Here is a tiny trained network, its code and every weight. The questions are about switching its units off for an input and a class, where a switched-off unit gives its printed mean instead of its output.

import numpy as np


def w(rows, s, z=0):
    codes = np.array(rows[::2]) - 128.0
    scale = np.full(codes.shape[1], s)
    scale[-1] = z or s
    return codes * scale


def f(y):
    return np.maximum(y, 0)


def log_softmax(a):
    a = a - a.max(-1, keepdims=True)
    return a - np.log(np.exp(a).sum(-1, keepdims=True))


def net(x, mask):
    res = np.array(x, float).reshape(1, 7) / 4 @ E
    y = f(res @ A[0][:, :-1].T + A[0][:, -1])
    res = res + np.where(mask, y, B[0][:, -1]) @ B[0][:, :-1]
    return log_softmax(res[-1] @ U[:, :-1].T + U[:, -1])


A, B = {}, {}
E = w([
[132,127,126,133,126,121,122,127,131],'x0',
[92,181,99,192,103,73,215,223,60],'x1',
[56,136,62,55,215,99,44,201,115],'x2',
[88,150,34,70,46,141,144,52,88],'x3',
[203,73,144,47,77,134,111,193,59],'x4',
[124,254,192,101,69,140,73,150,144],'x5',
[130,135,151,31,132,44,199,113,202],'x6',
],0.0081)
A[0] = w([
[143,126,125,20,118,32,191,108,200,86],'N0',
[202,121,178,153,78,147,192,81,107,31],'N1',
[104,109,70,128,93,119,140,67,114,128],'N2',
[170,122,153,170,101,181,151,84,134,69],'N3',
[146,100,138,83,175,181,45,66,192,36],'N4',
[128,225,177,79,28,139,79,99,142,128],'N5',
[71,170,21,61,55,172,133,117,70,90],'N6',
[81,115,100,110,172,67,48,162,100,8],'N7',
[126,104,67,203,92,217,46,110,42,110],'N8',
[93,179,115,154,116,105,200,160,121,100],'N9',
[155,22,83,151,161,113,200,93,113,108],'N10',
[116,3,36,108,186,108,164,101,112,130],'N11',
[207,113,173,200,41,118,173,95,135,39],'N12',
[65,196,108,176,178,157,133,43,174,153],'N13',
[211,68,161,49,77,151,89,168,55,114],'N14',
[157,121,153,128,159,180,95,31,203,104],'N15',
[135,113,158,152,81,133,148,108,136,5],'N16',
[171,110,224,150,244,81,114,254,169,114],'N17',
[84,136,55,62,61,86,160,73,126,147],'N18',
[113,213,133,94,117,121,61,169,143,100],'N19',
[68,122,66,66,209,83,24,205,105,24],'N20',
[141,81,171,95,136,152,68,65,144,2],'N21',
[108,165,84,152,97,80,220,204,87,31],'N22',
[192,79,116,58,52,137,119,211,72,84],'N23',
[142,128,140,65,117,2,192,94,171,97],'N24',
[59,167,147,182,117,41,188,215,76,36],'N25',
[135,86,148,41,141,172,81,69,201,63],'N26',
],0.0079,0.0074)
B[0] = w([
[112,151,97,159,82,206,105,217,140,196],'N0',
[123,137,87,63,166,155,195,97,157,161],'N1',
[160,101,169,173,130,111,140,105,154,167],'N2',
[130,148,105,81,142,141,176,131,122,158],'N3',
[158,104,72,128,86,96,112,115,48,187],'N4',
[160,184,193,152,179,101,119,140,79,199],'N5',
[207,77,172,174,117,134,134,74,189,194],'N6',
[122,160,105,81,130,164,213,97,144,168],'N7',
[110,150,135,146,72,209,99,219,173,205],'N8',
[115,106,89,129,125,106,92,109,86,172],'N9',
[131,215,196,126,163,110,97,160,87,199],'N10',
[162,219,213,141,162,98,115,139,93,219],'N11',
[147,156,72,30,180,160,206,78,149,171],'N12',
[46,102,123,147,133,65,156,144,160,208],'N13',
[28,118,110,167,144,47,162,140,155,217],'N14',
[109,116,89,157,107,113,126,139,63,197],'N15',
[122,141,118,105,159,154,162,98,148,132],'N16',
[196,83,151,205,85,142,125,70,188,253],'N17',
[182,87,171,168,117,145,129,90,173,196],'N18',
[145,162,179,151,181,124,159,116,85,187],'N19',
[149,172,81,56,174,185,255,74,155,220],'N20',
[146,140,65,125,87,126,122,102,82,158],'N21',
[151,89,85,108,107,132,68,95,52,180],'N22',
[60,126,106,190,142,50,147,122,162,201],'N23',
[94,135,109,140,102,196,102,214,151,187],'N24',
[162,96,82,98,71,116,100,113,54,197],'N25',
[140,101,92,147,89,128,114,129,50,193],'N26',
],0.0087,0.011)
U = w([
[139,154,73,36,157,187,196,67,172,105],'0',
[159,65,52,120,78,103,69,105,27,95],'1',
[123,105,161,124,119,132,108,134,145,249],'2',
[215,53,187,182,100,141,111,72,216,95],'3',
[150,226,222,132,159,103,102,149,85,97],'4',
[87,133,98,141,83,243,87,243,180,107],'5',
[2,94,99,159,125,25,137,111,186,120],'6',
[105,98,149,51,146,101,11,109,186,125],'7',
],0.009,0.021)

Each question gives the input, the list of numbers given to net, and the class t.
The units are the neurons (one row each of A and B). Each row of codes is followed by its name. A weight is (code - 128) times the scale printed after its matrix; where a second scale follows, it is the last column's (A, B and U).
mask holds one flag per neuron, in row order. A switched-off neuron (its flag False) gives its mean, the last column of its row in B, instead of its output. The means were averaged over made-up inputs and are rounded, as every weight is.
A unit's drop is (log p(t) with every unit on - log p(t) with that unit switched off) / (log p(t) with every unit on - log p(t) with every unit switched off).
The circuit of an input: a set's keep is (log p(t) with only the set's units on - log p(t) with every unit switched off) / (log p(t) with every unit on - log p(t) with every unit switched off). Starting from the 12 units with the biggest drops (on a tie, the unit counted first), units are removed one at a time, each time the one whose removal leaves the highest keep (on an exact tie, the one counted first), for as long as the keep stays at least 0.8.
circuit, biggest first: the units of the circuit, biggest drop first
unit that matters most: the unit with the biggest drop
top k neurons: the k neurons with the biggest drops, biggest first
drop of u: that unit's drop, to one decimal
input [2,-2,-7,-4,-4,-8,2], class 4: unit that matters most -> N10
input [4,-7,-3,-1,6,5,2], class 1: circuit, biggest first -> [N26, N4]
input [3,7,-4,-5,-3,7,-8], class 5: top 2 neurons -> [N8, N11]
input [-1,-7,7,2,-6,-1,-6], class 0: top 2 neurons -> [N20, N7]
input [-4,-1,-1,6,8,-3,-5], class 6: top 3 neurons -> [N14, N23, N17]
input [-2,2,0,0,3,-4,8], class 5: top 2 neurons -> [N0, N24]
input [-5,2,5,-1,7,-6,0], class 6: top 4 neurons -> [N23, N14, N5, N19]
input [1,-3,-2,-3,-4,-2,7], class 5: circuit, biggest first -> [N0, N24]
input [-6,-4,-3,0,-7,6,1], class 6: top 3 neurons -> [N13, N11, N10]
input [0,0,1,3,6,1,0], class 6: circuit, biggest first -> [N14, N23]
input [-3,6,-1,-4,-4,-6,1], class 1: circuit, biggest first -> [N25, N22]
input [3,0,-2,-7,-5,7,8], class 5: top 2 neurons -> [N24, N0]
input [-4,-7,2,-7,-7,-6,5], class 1: top 3 neurons -> [N4, N15, N26]
input [-5,2,-4,6,3,4,1], class 3: circuit, biggest first -> [N6]
input [4,8,-8,8,7,-6,-7], class 0: top 3 neurons -> [N12, N1, N17]
input [3,4,-2,-6,0,1,-7], class 5: top 2 neurons -> [N8, N6]
input [-3,2,1,4,7,-8,8], class 4: top 3 neurons -> [N11, N10, N8]
input [-6,-1,-2,4,8,-7,0], class 6: top 3 neurons -> [N14, N23, N5]
input [5,-2,5,8,0,1,3], class 3: top 2 neurons -> [N6, N18]
input [3,7,2,-5,4,7,2], class 1: unit that matters most -> N25
input [0,5,-5,2,-7,5,1], class 6: top 2 neurons -> [N13, N20]
input [0,6,-6,3,1,3,6], class 0: top 2 neurons -> [N12, N1]
input [7,8,8,-5,2,-8,-3], class 0: drop of N7 -> 0.4
input [4,-2,0,-1,1,-1,-8], class 5: drop of N8 -> 0.4
input [5,4,8,-6,3,-8,0], class 0: drop of N20 -> 1.2
input [5,0,4,6,0,-7,2], class 4: drop of N11 -> 0.8
input [-3,-6,1,1,-3,7,-6], class 4: unit that matters most -> N5
